In the rows, 128 means zero.
Each row has a class, written after it.
109, 147, 123, 155, 103, 168, 148, 105, 151, 114, 143, 145, 146, 94, 121, 123, 153, 135, 112, 123, 118, 88, 131, 116, 106, 140, 119, 115, 125, 137, 132, 93, 76, 77, 161, 133 => (66)
134, 159, 150, 144, 123, 201, 87, 106, 153, 175, 100, 89, 120, 101, 151, 87, 158, 63, 187, 64, 161, 97, 143, 111, 146, 169, 130, 135, 102, 111, 173, 121, 104, 75, 189, 105 => (181)
132, 159, 137, 107, 145, 114, 128, 106, 167, 133, 108, 144, 131, 130, 129, 102, 129, 133, 149, 99, 149, 152, 146, 157, 123, 147, 114, 121, 128, 106, 141, 138, 127, 140, 145, 139 => (181)
138, 111, 163, 150, 127, 142, 164, 134, 112, 111, 148, 121, 140, 142, 96, 144, 113, 130, 182, 103, 123, 131, 101, 109, 140, 145, 126, 127, 59, 127, 149, 117, 139, 111, 130, 130 => (193)
142, 143, 109, 109, 129, 123, 103, 119, 146, 105, 135, 138, 133, 116, 116, 118, 141, 177, 128, 146, 138, 113, 123, 113, 132, 140, 116, 112, 108, 120, 125, 118, 114, 118, 151, 113 => (143)
115, 118, 176, 156, 116, 157, 191, 128, 96, 117, 175, 146, 154, 168, 100, 143, 131, 103, 151, 98, 104, 153, 117, 146, 146, 131, 128, 154, 103, 150, 162, 147, 147, 115, 138, 139 => (158)
122, 188, 108, 100, 146, 124, 106, 140, 144, 136, 105, 140, 121, 120, 130, 123, 92, 139, 145, 116, 182, 115, 145, 129, 99, 163, 81, 108, 121, 102, 120, 136, 119, 148, 159, 165 => (143)
120, 123, 173, 125, 104, 100, 169, 120, 132, 99, 140, 141, 145, 126, 120, 111, 174, 130, 125, 92, 98, 168, 110, 171, 126, 130, 127, 143, 95, 116, 98, 138, 107, 132, 112, 109 => (66)
121, 124, 156, 125, 128, 133, 147, 112, 145, 117, 130, 152, 155, 140, 111, 121, 166, 166, 128, 107, 96, 160, 103, 144, 130, 146, 124, 143, 109, 138, 154, 108, 136, 134, 134, 123 => (143)
111, 186, 134, 127, 155, 138, 131, 116, 159, 146, 125, 193, 127, 142, 131, 121, 141, 138, 121, 88, 162, 139, 136, 144, 121, 151, 90, 125, 153, 129, 136, 158, 135, 143, 160, 207 => (39)
133, 170, 115, 116, 128, 128, 136, 117, 164, 125, 109, 147, 109, 125, 138, 95, 137, 102, 144, 116, 152, 143, 153, 152, 111, 131, 119, 127, 108, 103, 120, 141, 109, 132, 130, 153 => (30)
145, 137, 88, 97, 147, 107, 109, 112, 162, 118, 135, 136, 136, 113, 132, 113, 109, 172, 121, 184, 163, 111, 137, 101, 110, 115, 131, 94, 137, 112, 115, 103, 105, 108, 132, 114 => (89)
137, 169, 130, 93, 150, 103, 144, 123, 154, 112, 92, 149, 127, 147, 134, 104, 154, 117, 142, 123, 169, 137, 138, 130, 128, 138, 104, 125, 116, 111, 161, 124, 123, 112, 138, 172 => (66)
112, 140, 103, 107, 143, 112, 87, 117, 139, 130, 127, 147, 127, 125, 117, 124, 120, 166, 132, 148, 144, 134, 141, 132, 145, 129, 134, 109, 135, 124, 134, 138, 146, 129, 143, 97 => (89)
129, 145, 162, 132, 154, 133, 149, 115, 138, 116, 131, 178, 165, 156, 96, 140, 147, 177, 151, 144, 135, 146, 123, 139, 150, 141, 113, 129, 105, 129, 165, 144, 156, 119, 154, 130 => (66)
138, 130, 166, 142, 148, 122, 158, 105, 131, 123, 121, 149, 152, 129, 105, 151, 119, 137, 187, 114, 128, 155, 124, 151, 140, 143, 128, 117, 99, 114, 122, 144, 127, 112, 138, 117 => (158)
151, 173, 108, 118, 142, 138, 104, 134, 147, 127, 118, 106, 115, 134, 152, 101, 125, 104, 152, 108, 151, 141, 129, 111, 114, 158, 111, 127, 126, 103, 154, 148, 120, 151, 155, 170 => (158)
122, 154, 141, 140, 109, 166, 145, 113, 151, 117, 106, 136, 140, 126, 135, 88, 156, 97, 131, 75, 105, 114, 123, 127, 160, 162, 103, 141, 122, 123, 149, 108, 112, 118, 168, 170 => (89)
151, 140, 84, 112, 108, 107, 118, 124, 137, 88, 150, 100, 124, 134, 124, 91, 125, 161, 129, 119, 113, 100, 150, 99, 90, 128, 143, 149, 121, 134, 165, 128, 111, 131, 133, 138 => (143)
133, 160, 136, 132, 140, 139, 126, 120, 177, 124, 114, 157, 124, 123, 118, 105, 118, 137, 157, 104, 167, 136, 129, 135, 138, 151, 105, 106, 95, 107, 137, 133, 131, 122, 150, 157 => (177)
132, 180, 133, 112, 145, 135, 128, 105, 150, 122, 103, 163, 115, 132, 133, 109, 149, 110, 151, 115, 171, 133, 147, 155, 139, 129, 118, 133, 85, 114, 129, 156, 129, 119, 141, 137 => (177)
117, 127, 175, 120, 133, 162, 181, 102, 150, 126, 156, 165, 162, 146, 89, 123, 134, 149, 146, 142, 125, 170, 119, 140, 130, 123, 121, 131, 109, 133, 168, 122, 133, 113, 146, 159 => (143)
158, 150, 99, 94, 136, 107, 82, 109, 144, 113, 111, 131, 126, 121, 125, 99, 156, 170, 132, 147, 142, 128, 135, 97, 134, 148, 115, 135, 99, 107, 146, 118, 128, 123, 149, 122 => (30)
176, 145, 86, 109, 131, 97, 71, 107, 143, 118, 112, 112, 105, 115, 151, 132, 131, 162, 137, 136, 162, 105, 127, 53, 146, 140, 121, 111, 104, 99, 83, 133, 110, 126, 129, 90 => (217)
104, 141, 117, 131, 99, 109, 113, 155, 120, 102, 135, 86, 134, 124, 135, 104, 132, 83, 131, 92, 116, 129, 112, 104, 144, 160, 118, 135, 125, 116, 176, 119, 171, 150, 133, 165 => (66)
159, 141, 106, 111, 127, 115, 108, 91, 145, 98, 124, 138, 126, 132, 127, 104, 170, 180, 125, 142, 111, 123, 123, 80, 129, 133, 134, 139, 105, 123, 153, 104, 128, 121, 144, 131 => (66)
151, 132, 138, 133, 138, 145, 161, 105, 133, 112, 150, 161, 141, 107, 91, 151, 129, 150, 145, 182, 123, 104, 144, 167, 103, 111, 134, 117, 88, 132, 125, 103, 97, 64, 124, 108 => (158)
110, 133, 175, 127, 141, 136, 179, 118, 141, 103, 154, 182, 167, 152, 92, 117, 132, 157, 138, 132, 114, 154, 126, 188, 134, 122, 118, 137, 124, 137, 147, 148, 133, 138, 144, 150 => (143)
154, 166, 110, 130, 127, 168, 109, 125, 146, 152, 99, 95, 116, 115, 165, 108, 138, 78, 153, 90, 154, 77, 128, 68, 144, 173, 102, 129, 87, 111, 140, 115, 104, 94, 160, 138 => (30)
114, 152, 134, 101, 138, 121, 148, 114, 162, 123, 112, 139, 133, 149, 124, 122, 143, 119, 137, 89, 148, 129, 127, 105, 133, 163, 108, 142, 121, 142, 176, 138, 126, 124, 136, 194 => (217)
139, 155, 105, 108, 133, 111, 120, 110, 137, 92, 123, 149, 127, 128, 121, 118, 162, 160, 110, 148, 137, 118, 143, 139, 120, 124, 125, 120, 103, 125, 142, 129, 118, 118, 139, 126 => (16)
114, 129, 128, 154, 107, 158, 159, 111, 133, 103, 131, 117, 146, 121, 154, 99, 132, 94, 135, 100, 130, 109, 120, 144, 144, 125, 135, 95, 121, 121, 118, 130, 104, 113, 179, 123 => (177)
117, 172, 124, 114, 130, 138, 131, 111, 153, 118, 114, 155, 121, 135, 136, 96, 151, 106, 123, 96, 149, 125, 139, 148, 134, 141, 101, 124, 123, 124, 153, 141, 131, 128, 155, 179 => (193)
162, 136, 79, 144, 142, 162, 131, 106, 118, 106, 154, 169, 128, 140, 140, 137, 141, 171, 100, 175, 121, 94, 97, 31, 116, 128, 116, 103, 106, 142, 159, 88, 126, 110, 158, 188 => (193)
141, 160, 148, 121, 162, 134, 109, 116, 159, 157, 101, 124, 122, 132, 129, 81, 140, 85, 173, 92, 182, 167, 146, 152, 141, 158, 133, 147, 94, 94, 163, 179, 142, 150, 145, 116 => (181)
99, 137, 113, 147, 127, 125, 161, 120, 137, 96, 151, 166, 127, 139, 143, 121, 122, 123, 133, 105, 155, 121, 115, 184, 140, 114, 126, 91, 120, 127, 104, 132, 109, 130, 146, 151 => (89)
152, 153, 104, 108, 132, 121, 102, 106, 164, 108, 122, 145, 125, 123, 129, 89, 153, 154, 116, 147, 132, 128, 136, 103, 133, 128, 126, 137, 116, 112, 130, 110, 106, 121, 125, 116 => (89)
121, 178, 128, 115, 148, 128, 158, 103, 155, 115, 108, 160, 120, 135, 153, 106, 158, 93, 121, 99, 170, 154, 123, 143, 115, 126, 109, 132, 120, 117, 128, 127, 117, 138, 136, 187 => (89)
112, 151, 126, 146, 99, 164, 138, 121, 153, 113, 134, 116, 143, 115, 125, 72, 136, 100, 142, 78, 106, 103, 136, 145, 149, 147, 125, 144, 126, 130, 164, 107, 120, 118, 161, 151 => (89)
146, 135, 162, 129, 135, 151, 157, 99, 161, 142, 122, 146, 133, 137, 128, 107, 151, 83, 147, 104, 154, 118, 140, 165, 146, 132, 128, 147, 96, 118, 149, 133, 129, 97, 131, 133 => (83)
89, 136, 183, 129, 105, 147, 188, 108, 135, 108, 162, 175, 179, 176, 94, 116, 137, 153, 139, 99, 97, 182, 124, 154, 148, 143, 118, 148, 134, 128, 110, 161, 119, 165, 159, 132 => (39)
145, 142, 103, 99, 138, 89, 121, 89, 136, 99, 112, 156, 129, 118, 129, 145, 137, 165, 125, 174, 147, 134, 148, 97, 116, 112, 128, 101, 140, 109, 93, 129, 98, 113, 138, 116 => (217)
165, 146, 136, 134, 110, 165, 133, 104, 131, 137, 114, 87, 118, 120, 140, 69, 148, 77, 149, 71, 122, 89, 139, 119, 165, 145, 121, 150, 81, 107, 148, 96, 107, 94, 160, 121 => (39)
141, 200, 99, 105, 146, 125, 98, 107, 145, 138, 91, 163, 103, 130, 145, 102, 151, 119, 138, 107, 188, 135, 153, 124, 130, 139, 105, 150, 110, 106, 125, 145, 131, 141, 143, 160 => (89)
120, 132, 160, 119, 150, 137, 164, 120, 161, 125, 145, 186, 171, 153, 92, 125, 145, 149, 128, 153, 142, 148, 123, 168, 144, 151, 101, 135, 111, 128, 175, 127, 155, 116, 148, 157 => (30)
144, 157, 121, 133, 104, 171, 128, 110, 157, 119, 117, 118, 121, 109, 122, 84, 150, 91, 141, 96, 147, 114, 129, 88, 159, 152, 99, 125, 105, 108, 162, 87, 107, 91, 169, 171 => (193)
135, 172, 127, 112, 142, 121, 144, 120, 158, 124, 112, 143, 123, 133, 137, 104, 145, 126, 134, 110, 152, 135, 140, 140, 108, 136, 112, 125, 112, 117, 145, 138, 118, 126, 136, 159 => (66)
116, 141, 154, 127, 134, 147, 149, 124, 133, 116, 163, 151, 169, 154, 88, 107, 125, 186, 160, 117, 136, 160, 107, 112, 141, 157, 107, 140, 99, 129, 185, 130, 147, 147, 174, 169 => (66)
140, 170, 113, 100, 131, 129, 112, 104, 150, 102, 111, 157, 126, 139, 123, 110, 176, 137, 113, 149, 139, 129, 152, 139, 144, 135, 118, 147, 119, 119, 135, 146, 119, 135, 148, 114 => (217)
134, 172, 129, 124, 137, 140, 152, 115, 130, 120, 88, 153, 103, 133, 129, 116, 130, 87, 144, 103, 144, 132, 143, 128, 142, 132, 100, 99, 94, 108, 139, 102, 144, 101, 152, 160 => (89)
150, 162, 119, 104, 136, 124, 101, 107, 125, 126, 117, 133, 116, 140, 120, 113, 146, 149, 138, 123, 150, 108, 152, 111, 140, 138, 126, 150, 93, 120, 116, 149, 118, 122, 142, 94 => (39)
144, 150, 117, 120, 142, 149, 117, 115, 129, 115, 108, 139, 109, 107, 117, 116, 142, 136, 134, 157, 150, 103, 139, 143, 137, 126, 123, 106, 67, 111, 120, 111, 94, 100, 145, 105 => (16)
137, 163, 106, 114, 135, 126, 108, 111, 141, 104, 119, 165, 127, 119, 129, 108, 155, 151, 122, 146, 153, 111, 138, 127, 137, 127, 119, 118, 103, 122, 126, 125, 124, 108, 151, 117 => (177)
127, 163, 123, 121, 113, 174, 125, 121, 139, 135, 106, 121, 137, 131, 131, 102, 136, 114, 129, 100, 124, 116, 135, 97, 141, 164, 97, 134, 117, 124, 169, 112, 122, 128, 171, 163 => (83)
126, 160, 109, 148, 109, 180, 101, 137, 144, 118, 103, 120, 122, 122, 143, 84, 168, 98, 129, 90, 141, 99, 118, 117, 165, 164, 107, 131, 111, 129, 184, 107, 134, 112, 185, 165 => (177)
151, 104, 163, 130, 149, 131, 159, 123, 142, 121, 130, 143, 158, 138, 112, 147, 139, 136, 136, 148, 134, 132, 99, 120, 146, 139, 117, 113, 98, 125, 164, 109, 152, 99, 127, 152 => (83)
115, 157, 131, 112, 135, 110, 142, 123, 160, 117, 127, 145, 134, 143, 123, 114, 119, 122, 136, 97, 159, 140, 135, 174, 116, 155, 106, 137, 125, 121, 132, 154, 121, 151, 131, 166 => (158)
139, 149, 125, 135, 119, 144, 131, 103, 143, 112, 119, 124, 143, 131, 135, 91, 144, 121, 140, 101, 131, 107, 125, 94, 149, 143, 116, 121, 115, 115, 155, 95, 115, 103, 161, 157 => (39)
123, 177, 136, 131, 134, 140, 126, 117, 139, 128, 105, 159, 107, 139, 134, 108, 148, 97, 146, 81, 155, 129, 140, 143, 131, 147, 107, 114, 99, 107, 127, 132, 127, 117, 156, 150 => (39)
122, 123, 185, 128, 126, 142, 162, 115, 141, 130, 134, 149, 163, 156, 110, 116, 148, 131, 147, 99, 98, 158, 122, 147, 143, 158, 117, 172, 106, 128, 145, 157, 134, 142, 139, 137 => (30)
141, 133, 150, 139, 155, 139, 142, 135, 140, 132, 118, 140, 146, 139, 113, 128, 112, 131, 174, 121, 154, 139, 110, 129, 164, 154, 112, 108, 89, 107, 147, 132, 147, 120, 150, 138 => (89)
124, 138, 173, 164, 143, 168, 164, 130, 159, 131, 122, 194, 140, 167, 83, 134, 136, 114, 171, 117, 150, 147, 123, 158, 184, 150, 118, 130, 69, 130, 174, 133, 192, 106, 137, 128 => (177)
134, 121, 167, 148, 152, 142, 154, 119, 152, 122, 144, 180, 147, 140, 97, 152, 132, 164, 167, 122, 139, 157, 93, 143, 149, 149, 109, 105, 94, 118, 137, 119, 135, 117, 144, 148 => (193)
134, 171, 125, 125, 146, 120, 146, 124, 159, 123, 98, 153, 121, 123, 126, 130, 111, 116, 141, 113, 163, 121, 148, 141, 118, 145, 96, 99, 122, 111, 126, 128, 127, 121, 136, 163 => (181)
110, 169, 125, 119, 134, 138, 148, 123, 149, 130, 128, 157, 127, 147, 128, 108, 122, 126, 129, 100, 153, 127, 143, 168, 121, 139, 107, 117, 127, 122, 123, 141, 121, 142, 153, 159 => (39)
159, 118, 108, 125, 115, 120, 149, 109, 129, 97, 136, 131, 124, 133, 142, 107, 153, 140, 117, 133, 112, 129, 121, 101, 139, 119, 128, 113, 112, 118, 111, 114, 96, 112, 147, 122 => (30)
125, 151, 120, 132, 107, 159, 144, 88, 148, 114, 99, 128, 146, 121, 123, 107, 125, 153, 129, 117, 91, 136, 136, 94, 125, 146, 110, 112, 127, 122, 152, 91, 114, 133, 162, 160 => (181)
99, 115, 178, 156, 125, 152, 158, 128, 141, 121, 180, 161, 168, 137, 86, 130, 123, 153, 151, 115, 114, 166, 111, 192, 131, 141, 129, 126, 127, 136, 140, 147, 139, 134, 151, 122 => (158)
144, 116, 154, 143, 133, 153, 166, 140, 115, 106, 127, 137, 135, 176, 111, 141, 176, 119, 134, 122, 93, 159, 93, 125, 143, 151, 128, 171, 90, 153, 193, 124, 146, 130, 118, 166 => (158)
158, 140, 102, 108, 126, 99, 109, 106, 126, 87, 115, 136, 118, 118, 123, 109, 154, 159, 125, 146, 132, 115, 134, 111, 129, 124, 130, 131, 96, 110, 109, 110, 110, 115, 135, 108 => (89)
164, 148, 102, 94, 132, 104, 118, 98, 126, 98, 120, 132, 131, 133, 136, 126, 157, 160, 116, 146, 128, 109, 141, 96, 121, 122, 127, 138, 110, 126, 131, 115, 114, 114, 132, 108 => (83)
120, 155, 135, 135, 136, 142, 152, 116, 136, 125, 106, 144, 121, 132, 137, 106, 127, 109, 155, 89, 149, 141, 136, 140, 132, 139, 112, 100, 97, 112, 123, 140, 109, 120, 164, 139 => (30)
170, 165, 98, 79, 151, 108, 96, 93, 144, 117, 88, 123, 128, 117, 152, 118, 152, 165, 127, 160, 143, 117, 142, 57, 129, 132, 117, 105, 116, 105, 119, 126, 87, 107, 147, 118 => (16)
159, 147, 124, 107, 127, 93, 107, 103, 135, 105, 93, 156, 122, 137, 126, 115, 163, 144, 141, 110, 167, 122, 142, 120, 159, 145, 115, 131, 89, 101, 91, 150, 114, 119, 143, 87 => (83)
124, 105, 165, 138, 138, 105, 173, 121, 147, 110, 142, 195, 166, 149, 104, 130, 142, 150, 113, 137, 121, 142, 114, 168, 157, 136, 108, 116, 110, 123, 115, 125, 142, 111, 123, 116 => (30)
137, 188, 132, 93, 145, 130, 126, 95, 184, 138, 70, 161, 130, 122, 152, 116, 152, 125, 136, 111, 152, 137, 153, 149, 115, 155, 96, 121, 134, 102, 115, 144, 96, 122, 158, 151 => (177)
135, 143, 106, 137, 120, 142, 95, 113, 133, 96, 144, 163, 127, 123, 118, 111, 170, 161, 116, 141, 135, 118, 110, 126, 148, 140, 118, 120, 111, 131, 139, 116, 134, 118, 163, 144 => (158)
161, 159, 116, 106, 136, 125, 98, 97, 147, 86, 123, 166, 132, 120, 116, 107, 161, 197, 128, 159, 108, 125, 130, 135, 146, 125, 116, 137, 111, 117, 133, 103, 132, 132, 156, 126 => (177)
